Below is a small trained network, with its code and all its weights. Each question gives an input and a target symbol and asks what happens when units are switched off, that is, made to give their printed mean instead of their output.

import numpy as np


def w(rows, s, z=0):
    codes = np.array(rows[::2]) - 128.0
    scale = np.full(codes.shape[1], s)
    scale[-1] = z or s
    return codes * scale


def f(y):
    return y / 2 * (1 + np.tanh(0.7978845608 * (y + 0.044715 * y**3)))


def softmax(a):
    e = np.exp(a - a.max(-1, keepdims=True))
    return e / e.sum(-1, keepdims=True)


def log_softmax(a):
    a = a - a.max(-1, keepdims=True)
    return a - np.log(np.exp(a).sum(-1, keepdims=True))


def net(x, mask):
    ids = ['αβγδζημξπστφω'.index(c) for c in x.split()]
    T = len(ids)
    res = E[ids] + P[:T]
    u = 0
    for l in range(2):
        q, k, v = (res @ M[l].T for M in (Q, K, V))
        z = softmax(np.where(np.tri(T) > 0, q @ k.T / 3**0.5, -1e9)) @ v
        res = res + np.where(mask[u], z, O[l][:, -1]) @ O[l][:, :-1]
        u += 1
        y = f(res @ A[l][:, :-1].T + A[l][:, -1])
        res = res + np.where(mask[u : u + 4], y, B[l][:, -1]) @ B[l][:, :-1]
        u += 4
    return log_softmax(res[-1] @ U[:, :-1].T + U[:, -1])


Q, K, V, O, A, B = {}, {}, {}, {}, {}, {}
E = w([
[125,49,116,146,96],'α',
[105,60,111,159,117],'β',
[120,66,147,169,112],'γ',
[106,73,178,163,104],'δ',
[85,87,174,185,133],'ζ',
[145,122,125,168,68],'η',
[132,133,129,184,93],'μ',
[135,119,76,149,74],'ξ',
[97,126,112,134,67],'π',
[137,201,186,8,35],'σ',
[75,138,104,151,90],'τ',
[60,131,122,124,90],'φ',
[68,150,157,149,89],'ω',
],0.014)
P = w([
[59,76,102,240,20],'0',
[82,78,111,214,67],'1',
[85,97,113,195,74],'2',
[91,115,116,175,103],'3',
[92,138,113,154,113],'4',
[94,160,114,135,125],'5',
[94,184,118,114,137],'6',
[89,208,114,92,149],'7',
[87,229,119,73,158],'8',
[85,255,122,50,167],'9',
],0.0078)
Q[0] = w([
[7,96,137,129,118],'0.h0',
[128,177,111,134,40],'0.h0',
[3,196,83,174,78],'0.h0',
],0.048)
K[0] = w([
[188,236,95,70,174],'0.h0',
[107,167,180,68,39],'0.h0',
[165,195,180,3,127],'0.h0',
],0.04)
V[0] = w([
[130,58,189,1,97],'0.h0',
[199,244,147,181,52],'0.h0',
[87,182,58,146,121],'0.h0',
],0.01)
O[0] = w([
[130,2,163,56,78,170],'0.h0',
[225,177,175,137,111,254],'0.h0',
[161,225,104,175,102,192],'0.h0',
],0.0094,0.0054)
A[0] = w([
[209,96,150,118,182,144],'0.n0',
[136,154,112,87,105,92],'0.n1',
[174,119,113,112,210,14],'0.n2',
[188,87,88,82,250,3],'0.n3',
],0.019,0.0047)
B[0] = w([
[128,142,121,109,113,252],'0.n0',
[133,123,123,141,125,228],'0.n1',
[90,173,148,82,121,108],'0.n2',
[131,195,88,3,65,120],'0.n3',
],0.041,0.0028)
Q[1] = w([
[43,72,84,77,89],'1.h0',
[100,149,112,132,4],'1.h0',
[211,112,136,23,163],'1.h0',
],0.023)
K[1] = w([
[73,80,200,234,136],'1.h0',
[59,176,140,137,17],'1.h0',
[132,46,83,254,26],'1.h0',
],0.025)
V[1] = w([
[67,171,177,151,195],'1.h0',
[166,120,251,166,116],'1.h0',
[47,161,147,63,64],'1.h0',
],0.03)
O[1] = w([
[134,132,251,165,106,126],'1.h0',
[216,139,157,140,223,255],'1.h0',
[86,227,155,73,165,160],'1.h0',
],0.02,0.0094)
A[1] = w([
[77,127,109,105,117,4],'1.n0',
[140,139,107,108,151,53],'1.n1',
[11,30,155,149,252,115],'1.n2',
[75,105,110,75,109,130],'1.n3',
],0.017,0.014)
B[1] = w([
[169,23,138,2,98,170],'1.n0',
[114,119,194,158,32,252],'1.n1',
[137,98,140,42,109,180],'1.n2',
[168,204,128,177,125,210],'1.n3',
],0.014,0.017)
U = w([
[165,106,66,28,154,123],'α',
[122,51,154,83,42,50],'β',
[97,41,133,73,140,198],'γ',
[158,109,136,3,249,171],'δ',
[116,62,238,97,113,45],'ζ',
[195,123,86,117,208,160],'η',
[181,108,162,191,118,67],'μ',
[129,113,66,187,86,150],'ξ',
[107,206,44,116,220,253],'π',
[199,156,148,119,114,104],'σ',
[80,140,166,198,68,104],'τ',
[73,147,165,40,132,130],'φ',
[134,183,196,149,178,112],'ω',
],0.0056,0.019)

Each question gives the input, a string of symbols that net reads in full, and the target symbol t.
The units are the heads (3 rows each of Q, K, V and O) and the neurons (one row each of A and B). Each row of codes is followed by its name. A weight is (code - 128) times the scale printed after its matrix; where a second scale follows, it is the last column's (O, A, B and U).
mask holds one flag per unit, layer by layer, with each layer's heads first. A switched-off unit (its flag False) gives its mean, the last column of its rows in O or B, instead of its output. The means were averaged over made-up inputs and are rounded, as every weight is.
A unit's drop is (log p(t) with every unit on - log p(t) with that unit switched off) / (log p(t) with every unit on - log p(t) with every unit switched off).
The circuit of an input: a set's keep is (log p(t) with only the set's units on - log p(t) with every unit switched off) / (log p(t) with every unit on - log p(t) with every unit switched off). Starting from all 10 units, units are removed one at a time, each time the one whose removal leaves the highest keep (on an exact tie, the one counted first), for as long as the keep stays at least 0.8.
units of the circuit, in order: the units of the circuit, biggest drop first
k most important neurons: the k neurons with the biggest drops, biggest first
k most important neurons of layer l: the k neurons of layer l with the biggest drops, biggest first
input ξ ω ω α β φ μ γ, target φ: 2 most important neurons : 0.n2; 0.n3
input ξ σ τ β π β β, target ξ: most important neuron : 0.n0
input β σ ζ δ π τ, target β: units of the circuit, in order : 0.h0; 1.h0
input ζ φ φ π φ β β β ω γ, target ω: units of the circuit, in order : 1.h0; 0.h0
input σ π α, target σ: units of the circuit, in order : 1.n1; 1.h0; 0.h0; 0.n1
input τ σ β ξ ω β, target τ: units of the circuit, in order : 0.h0; 1.h0; 1.n3
input β η ξ ζ ω π φ, target ω: 3 most important neurons : 0.n1; 0.n0; 1.n0
input μ γ β, target μ: units of the circuit, in order : 1.h0; 0.h0; 0.n2
input α γ β, target γ: units of the circuit, in order : 0.h0; 1.h0; 1.n2; 1.n1
input π σ τ, target π: 3 most important neurons : 1.n1; 0.n0; 1.n3
input φ σ ζ γ β β, target φ: units of the circuit, in order : 1.h0; 0.h0
input π π δ σ η γ, target π: units of the circuit, in order : 1.h0; 1.n1; 0.h0; 1.n3
input β μ ζ, target μ: units of the circuit, in order : 0.h0; 1.h0
input α η ξ β ξ δ δ, target ξ: units of the circuit, in order : 1.h0; 0.h0
input ω σ π, target ω: units of the circuit, in order : 1.h0; 0.h0; 1.n0; 0.n1
input δ ξ γ π σ, target δ: units of the circuit, in order : 1.n1
input ξ η ξ γ π ζ π ζ, target π: 2 most important neurons of layer 0 : 0.n2; 0.n0
input γ β π ξ π ξ β α δ, target δ: units of the circuit, in order : 0.h0; 1.n1; 1.n2
input β η β, target η: units of the circuit, in order : 1.h0; 1.n1; 0.h0
input η ω ξ α δ α, target δ: 3 most important neurons of layer 1 : 1.n1; 1.n2; 1.n3
input δ φ φ δ α η, target η: 3 most important neurons : 0.n0; 1.n1; 1.n3
input τ η δ η ω δ τ φ δ ζ, target φ: units of the circuit, in order : 1.h0
input σ η σ π σ ξ δ ζ, target σ: 3 most important neurons : 1.n1; 0.n0; 0.n1
input σ η β, target σ: 3 most important neurons : 1.n1; 0.n1; 0.n0
input τ α μ α, target μ: 2 most important neurons : 0.n0; 0.n2
input π τ σ δ μ π β, target π: 2 most important neurons : 1.n1; 1.n3
input β μ σ γ δ α β δ, target β: most important neuron : 1.n0
input δ ξ δ ξ ζ ζ π α ξ ζ, target ξ: 2 most important neurons : 0.n0; 0.n2
input σ η α ζ, target σ: 2 most important neurons : 1.n1; 0.n1
input β δ β τ γ τ γ η, target τ: 2 most important neurons : 0.n2; 0.n1
